Here is a tiny trained network, its code and every weight. The questions are about switching its units off for an input and a class, where a switched-off unit gives its printed mean instead of its output.

import numpy as np


def w(rows, s, z=0):
    codes = np.array(rows[::2]) - 128.0
    scale = np.full(codes.shape[1], s)
    scale[-1] = z or s
    return codes * scale


def f(y):
    return y / 2 * (1 + np.tanh(0.7978845608 * (y + 0.044715 * y**3)))


def log_softmax(a):
    a = a - a.max(-1, keepdims=True)
    return a - np.log(np.exp(a).sum(-1, keepdims=True))


def net(x, mask):
    res = np.array(x, float).reshape(1, 3) / 4 @ E
    y = f(res @ A[0][:, :-1].T + A[0][:, -1])
    res = res + np.where(mask, y, B[0][:, -1]) @ B[0][:, :-1]
    return log_softmax(res[-1] @ U[:, :-1].T + U[:, -1])


A, B = {}, {}
E = w([
[59,87,143,109,83,158,78,4],'x0',
[75,210,61,177,101,93,145,81],'x1',
[74,130,157,68,196,104,220,122],'x2',
],0.017)
A[0] = w([
[134,161,72,204,62,138,119,127,131],'n0',
[151,140,119,126,121,114,130,129,69],'n1',
[110,156,75,168,66,109,100,187,113],'n2',
[151,99,127,137,178,109,173,173,181],'n3',
[83,115,186,83,160,165,122,28,106],'n4',
[181,165,130,130,123,158,198,201,189],'n5',
[39,170,71,107,155,77,197,114,2],'n6',
[76,84,142,56,158,156,122,157,113],'n7',
[103,69,155,68,125,172,93,103,86],'n8',
[70,100,127,112,129,173,76,51,130],'n9',
[188,177,106,172,107,107,97,196,214],'n10',
[115,69,219,46,165,153,182,155,125],'n11',
[62,83,125,147,76,167,104,56,108],'n12',
[191,66,139,137,106,226,43,182,226],'n13',
[122,109,126,148,9,152,111,55,116],'n14',
[200,118,149,114,151,75,176,181,224],'n15',
],0.014,0.0075)
B[0] = w([
[150,153,96,200,56,69,157,178,195],'n0',
[136,134,132,106,121,106,143,127,131],'n1',
[139,134,132,164,134,45,133,145,183],'n2',
[127,104,199,162,124,162,122,175,204],'n3',
[203,119,135,74,79,117,113,68,216],'n4',
[81,138,118,158,133,170,115,182,225],'n5',
[68,82,101,32,239,232,146,98,190],'n6',
[172,167,138,97,66,97,147,119,184],'n7',
[142,168,109,74,94,72,157,78,196],'n8',
[189,111,130,131,66,142,46,87,213],'n9',
[94,155,76,122,167,62,171,149,226],'n10',
[160,130,190,216,53,76,83,165,239],'n11',
[180,129,152,146,78,208,70,145,213],'n12',
[74,67,97,10,233,228,180,84,252],'n13',
[176,165,142,138,108,171,49,168,211],'n14',
[55,115,164,186,122,141,105,246,233],'n15',
],0.012,0.026)
U = w([
[63,95,119,109,227,158,211,139,231],'0',
[143,123,164,222,73,132,73,154,110],'1',
[140,97,112,46,143,198,116,54,139],'2',
[175,109,168,112,56,2,135,82,2],'3',
[124,146,79,194,132,12,172,140,110],'4',
],0.013,0.0035)

Each question gives the input, the list of numbers given to net, and the class t.
The units are the neurons (one row each of A and B). Each row of codes is followed by its name. A weight is (code - 128) times the scale printed after its matrix; where a second scale follows, it is the last column's (A, B and U).
mask holds one flag per neuron, in row order. A switched-off neuron (its flag False) gives its mean, the last column of its row in B, instead of its output. The means were averaged over made-up inputs and are rounded, as every weight is.
A unit's drop is (log p(t) with every unit on - log p(t) with that unit switched off) / (log p(t) with every unit on - log p(t) with every unit switched off).
The circuit of an input: a set's keep is (log p(t) with only the set's units on - log p(t) with every unit switched off) / (log p(t) with every unit on - log p(t) with every unit switched off). Starting from the 12 units with the biggest drops (on a tie, the unit counted first), units are removed one at a time, each time the one whose removal leaves the highest keep (on an exact tie, the one counted first), for as long as the keep stays at least 0.8.
circuit, biggest first: the units of the circuit, biggest drop first
most important unit: the unit with the biggest drop
k most important neurons: the k neurons with the biggest drops, biggest first
drop when u is switched off: that unit's drop, to one decimal
input [1,0,-2], class 2: circuit, biggest first => [n11]
input [1,1,7], class 2: 2 most important neurons => [n6; n0]
input [8,1,3], class 2: 3 most important neurons => [n12; n11; n0]
input [7,0,8], class 3: 3 most important neurons => [n13; n11; n7]
input [3,0,-8], class 2: 2 most important neurons => [n13; n11]
input [0,-7,8], class 1: 2 most important neurons => [n11; n15]
input [-7,1,-1], class 4: 3 most important neurons => [n13; n10; n6]
input [-1,0,-8], class 0: 2 most important neurons => [n13; n11]
input [0,2,-1], class 4: 2 most important neurons => [n13; n12]
input [1,-4,8], class 3: 2 most important neurons => [n7; n4]
input [0,5,-8], class 4: drop when n10 is switched off => 0.2
input [0,2,-4], class 4: drop when n10 is switched off => 0.0
input [-2,2,-7], class 4: drop when n0 is switched off => 0.1
input [-2,2,7], class 0: most important unit => n6
